Below are the code and all the weights of a small trained network. Each question names an input and a class and asks about switching units off, where a switched-off unit gives its printed mean instead of its output.

import numpy as np


def w(rows, s, z=0):
    codes = np.array(rows[::2]) - 128.0
    scale = np.full(codes.shape[1], s)
    scale[-1] = z or s
    return codes * scale


def norm(h):
    return h / np.sqrt((h * h).mean(-1, keepdims=True) + 1e-5)


def f(y):
    return y / 2 * (1 + np.tanh(0.7978845608 * (y + 0.044715 * y**3)))


def log_softmax(a):
    a = a - a.max(-1, keepdims=True)
    return a - np.log(np.exp(a).sum(-1, keepdims=True))


def net(x, mask):
    res = np.array(x, float).reshape(1, 6) / 4 @ E
    u = 0
    for l in range(4):
        y = f(norm(res) @ A[l][:, :-1].T + A[l][:, -1])
        res = res + np.where(mask[u : u + 3], y, B[l][:, -1]) @ B[l][:, :-1]
        u += 3
    return log_softmax(norm(res)[-1] @ U[:, :-1].T + U[:, -1])


A, B = {}, {}
E = w([
[127,126,129],'x0',
[145,108,106],'x1',
[144,113,104],'x2',
[188,225,121],'x3',
[111,161,2],'x4',
[149,68,89],'x5',
],0.0075)
A[0] = w([
[240,189,167,124],'L0N1',
[143,255,56,162],'L0N2',
[66,61,121,5],'L0N3',
],0.0058,0.0025)
B[0] = w([
[126,208,255,214],'L0N1',
[163,101,97,254],'L0N2',
[182,143,57,118],'L0N3',
],0.013,0.0026)
A[1] = w([
[253,53,161,211],'L1N1',
[48,173,91,254],'L1N2',
[111,197,110,218],'L1N3',
],0.013,0.0027)
B[1] = w([
[93,166,109,255],'L1N1',
[188,2,108,209],'L1N2',
[205,44,142,205],'L1N3',
],0.012,0.0043)
A[2] = w([
[139,114,37,157],'L2N1',
[68,72,237,170],'L2N2',
[1,250,158,3],'L2N3',
],0.0056,0.0014)
B[2] = w([
[164,119,81,193],'L2N1',
[2,210,27,253],'L2N2',
[148,147,146,191],'L2N3',
],0.0087,0.002)
A[3] = w([
[175,184,63,126],'L3N1',
[19,3,67,251],'L3N2',
[255,64,86,77],'L3N3',
],0.0098,0.0024)
B[3] = w([
[158,218,163,148],'L3N1',
[1,139,141,253],'L3N2',
[188,141,68,219],'L3N3',
],0.0086,0.0073)
U = w([
[66,164,143,252],'0',
[179,142,230,148],'1',
[145,66,43,4],'2',
[248,119,96,51],'3',
[48,146,113,64],'4',
[139,185,184,248],'5',
[97,98,68,162],'6',
[189,171,41,63],'7',
],0.016,0.0021)

Each question gives the input, the list of numbers given to net, and the class t.
The units are the neurons (one row each of A and B). Each row of codes is followed by its name. A weight is (code - 128) times the scale printed after its matrix; where a second scale follows, it is the last column's (A, B and U).
mask holds one flag per neuron, layer by layer. A switched-off neuron (its flag False) gives its mean, the last column of its row in B, instead of its output. The means were averaged over made-up inputs and are rounded, as every weight is.
A unit's drop is (log p(t) with every unit on - log p(t) with that unit switched off) / (log p(t) with every unit on - log p(t) with every unit switched off).
The circuit of an input: a set's keep is (log p(t) with only the set's units on - log p(t) with every unit switched off) / (log p(t) with every unit on - log p(t) with every unit switched off). Starting from all 12 units, units are removed one at a time, each time the one whose removal leaves the highest keep (on an exact tie, the one counted first), for as long as the keep stays at least 0.8.
units of the circuit, in order: the units of the circuit, biggest drop first
top k neurons: the k neurons with the biggest drops, biggest first
drop of u: that unit's drop, to one decimal
input [1,6,-5,6,-1,-3], class 1: units of the circuit, in order	(L0N1; L1N3)
input [0,8,-1,7,0,1], class 5: units of the circuit, in order	(L0N1)
input [2,8,-3,1,3,-1], class 3: units of the circuit, in order	(L2N2; L3N2)
input [5,2,1,7,-4,8], class 5: top 2 neurons	(L1N2; L1N1)
input [7,-3,5,5,2,0], class 3: top 4 neurons	(L1N3; L2N2; L3N2; L0N1)
input [-4,5,7,-8,0,3], class 4: top 3 neurons	(L3N2; L1N3; L1N2)
input [1,7,-7,-1,0,4], class 4: top 2 neurons	(L0N1; L1N3)
input [-8,7,7,3,-1,7], class 5: top 3 neurons	(L1N1; L1N2; L3N1)
input [-5,5,-6,-4,1,-8], class 2: top 2 neurons	(L1N2; L0N1)
input [7,-2,-3,-6,2,-6], class 2: top 3 neurons	(L1N2; L0N3; L0N1)
input [4,6,-3,1,-2,-1], class 1: top 2 neurons	(L0N1; L3N2)
input [5,0,-4,-1,1,0], class 2: top 2 neurons	(L0N1; L0N2)
input [4,7,0,0,-8,-5], class 0: top 2 neurons	(L2N2; L1N3)
input [-8,7,6,0,-4,-4], class 0: top 2 neurons	(L2N2; L3N3)
input [6,6,5,3,2,-1], class 3: units of the circuit, in order	(L3N2)
input [-8,-1,-2,-6,-8,3], class 4: top 2 neurons	(L2N2; L0N1)
input [-7,4,-2,6,1,-2], class 3: drop of L3N2	0.4
input [0,-3,8,-4,-8,6], class 4: drop of L3N1	0.0
input [-2,2,6,-3,-4,1], class 4: drop of L0N1	0.2
input [8,8,8,3,0,5], class 5: drop of L1N1	0.5
input [-7,8,3,4,8,-3], class 3: top neuron	(L2N2)
